Below is a small trained network, with its code and all its weights. Each question gives an input and a class and asks what happens when units are switched off, that is, made to give their printed mean instead of their output.

import numpy as np


def w(rows, s, z=0):
    codes = np.array(rows[::2]) - 128.0
    scale = np.full(codes.shape[1], s)
    scale[-1] = z or s
    return codes * scale


def f(y):
    return np.maximum(y, 0)


def log_softmax(a):
    a = a - a.max(-1, keepdims=True)
    return a - np.log(np.exp(a).sum(-1, keepdims=True))


def net(x, mask):
    res = np.array(x, float).reshape(1, 3) / 4 @ E
    y = f(res @ A[0][:, :-1].T + A[0][:, -1])
    res = res + np.where(mask, y, B[0][:, -1]) @ B[0][:, :-1]
    return log_softmax(res[-1] @ U[:, :-1].T + U[:, -1])


A, B = {}, {}
E = w([
[51,101,161,187,1,73,93,44,9,193,146],'x0',
[55,63,221,185,115,239,210,93,211,94,9],'x1',
[22,176,138,33,186,197,43,11,183,181,199],'x2',
],0.0095)
A[0] = w([
[200,176,64,53,154,43,76,145,53,147,184,97],'n1',
[192,164,138,151,138,79,90,113,127,130,195,252],'n2',
[162,127,60,67,203,151,159,234,163,93,118,105],'n3',
[241,196,1,73,173,77,50,190,10,166,209,106],'n4',
[201,147,82,32,253,165,150,165,228,67,116,133],'n5',
[99,83,162,171,82,227,230,145,127,95,15,136],'n6',
[117,205,76,99,176,182,202,178,154,76,147,92],'n7',
[47,74,252,132,143,213,217,72,205,143,41,97],'n8',
[176,103,113,186,110,41,178,249,78,105,37,89],'n9',
[57,139,161,182,10,121,56,51,61,219,120,137],'n10',
[15,91,119,201,52,67,123,120,33,151,164,96],'n11',
[58,104,104,32,183,161,23,103,127,211,149,93],'n12',
[15,188,140,46,178,211,44,26,207,191,170,136],'n13',
[252,70,87,193,50,59,230,192,82,106,90,131],'n14',
],0.008,0.021)
B[0] = w([
[106,121,106,188,202,121,120,58,127,189,162,189],'n1',
[52,92,115,132,154,70,79,233,94,37,9,239],'n2',
[157,100,174,130,122,140,108,139,98,171,163,194],'n3',
[77,157,96,167,156,135,105,38,153,201,81,220],'n4',
[151,72,228,91,89,171,110,185,95,185,121,239],'n5',
[103,159,106,128,199,106,70,94,107,145,73,240],'n6',
[142,91,165,115,97,171,166,84,128,209,167,168],'n7',
[98,111,77,175,187,64,111,42,144,174,66,236],'n8',
[149,184,135,116,83,170,138,71,232,124,171,196],'n9',
[146,73,147,78,70,160,81,153,136,164,108,232],'n10',
[222,66,172,129,98,171,86,112,94,210,183,192],'n11',
[125,165,117,105,118,168,160,104,237,109,209,188],'n12',
[105,192,140,113,102,155,179,114,195,38,156,253],'n13',
[112,196,137,79,97,168,139,109,222,36,170,225],'n14',
],0.012,0.021)
U = w([
[113,232,133,96,95,141,127,102,168,63,165,120],'0',
[97,153,72,191,211,96,102,72,112,210,94,79],'1',
[150,36,206,86,58,147,99,134,94,214,140,110],'2',
[72,94,116,112,147,68,91,207,83,4,31,253],'3',
[142,146,114,139,129,88,168,118,107,150,144,110],'4',
[122,131,117,126,104,118,145,148,83,114,167,106],'5',
[156,136,98,89,107,97,184,135,96,148,139,109],'6',
],0.014,0.013)

Each question gives the input, the list of numbers given to net, and the class t.
The units are the neurons (one row each of A and B). Each row of codes is followed by its name. A weight is (code - 128) times the scale printed after its matrix; where a second scale follows, it is the last column's (A, B and U).
mask holds one flag per neuron, in row order. A switched-off neuron (its flag False) gives its mean, the last column of its row in B, instead of its output. The means were averaged over made-up inputs and are rounded, as every weight is.
A unit's drop is (log p(t) with every unit on - log p(t) with that unit switched off) / (log p(t) with every unit on - log p(t) with every unit switched off).
The circuit of an input: a set's keep is (log p(t) with only the set's units on - log p(t) with every unit switched off) / (log p(t) with every unit on - log p(t) with every unit switched off). Starting from the 12 units with the biggest drops (on a tie, the unit counted first), units are removed one at a time, each time the one whose removal leaves the highest keep (on an exact tie, the one counted first), for as long as the keep stays at least 0.8.
circuit, biggest first: the units of the circuit, biggest drop first
most important unit: the unit with the biggest drop
k most important neurons: the k neurons with the biggest drops, biggest first
drop of u: that unit's drop, to one decimal
input [4,-4,-4], class 0: circuit, biggest first -> n14
input [-7,6,-8], class 0: 2 most important neurons -> n14, n9
input [7,8,4], class 1: 2 most important neurons -> n8, n5
input [2,5,-4], class 1: 4 most important neurons -> n13, n6, n2, n8
input [-8,-7,-1], class 2: 4 most important neurons -> n5, n8, n3, n6
input [3,4,-3], class 1: 4 most important neurons -> n13, n2, n5, n6
input [-8,-4,7], class 2: 4 most important neurons -> n5, n14, n3, n7
input [4,5,-5], class 0: 3 most important neurons -> n14, n4, n9
input [1,-3,-4], class 0: 3 most important neurons -> n14, n9, n8
input [-8,7,7], class 2: 2 most important neurons -> n5, n14
input [3,-5,-5], class 0: 3 most important neurons -> n14, n8, n9
input [1,8,-7], class 1: 4 most important neurons -> n6, n8, n13, n12
input [3,3,-1], class 3: 3 most important neurons -> n4, n5, n1
input [0,-7,4], class 1: circuit, biggest first -> n4
input [-7,-2,-5], class 2: 2 most important neurons -> n5, n13
input [-8,-7,5], class 2: 2 most important neurons -> n5, n8
input [3,-1,3], class 3: drop of n5 -> 0.3
input [0,-2,3], class 3: drop of n9 -> 0.4
input [-8,2,4], class 2: drop of n5 -> 0.4
input [-2,-6,-3], class 1: most important unit -> n4
input [4,-1,6], class 0: drop of n13 -> 1.7
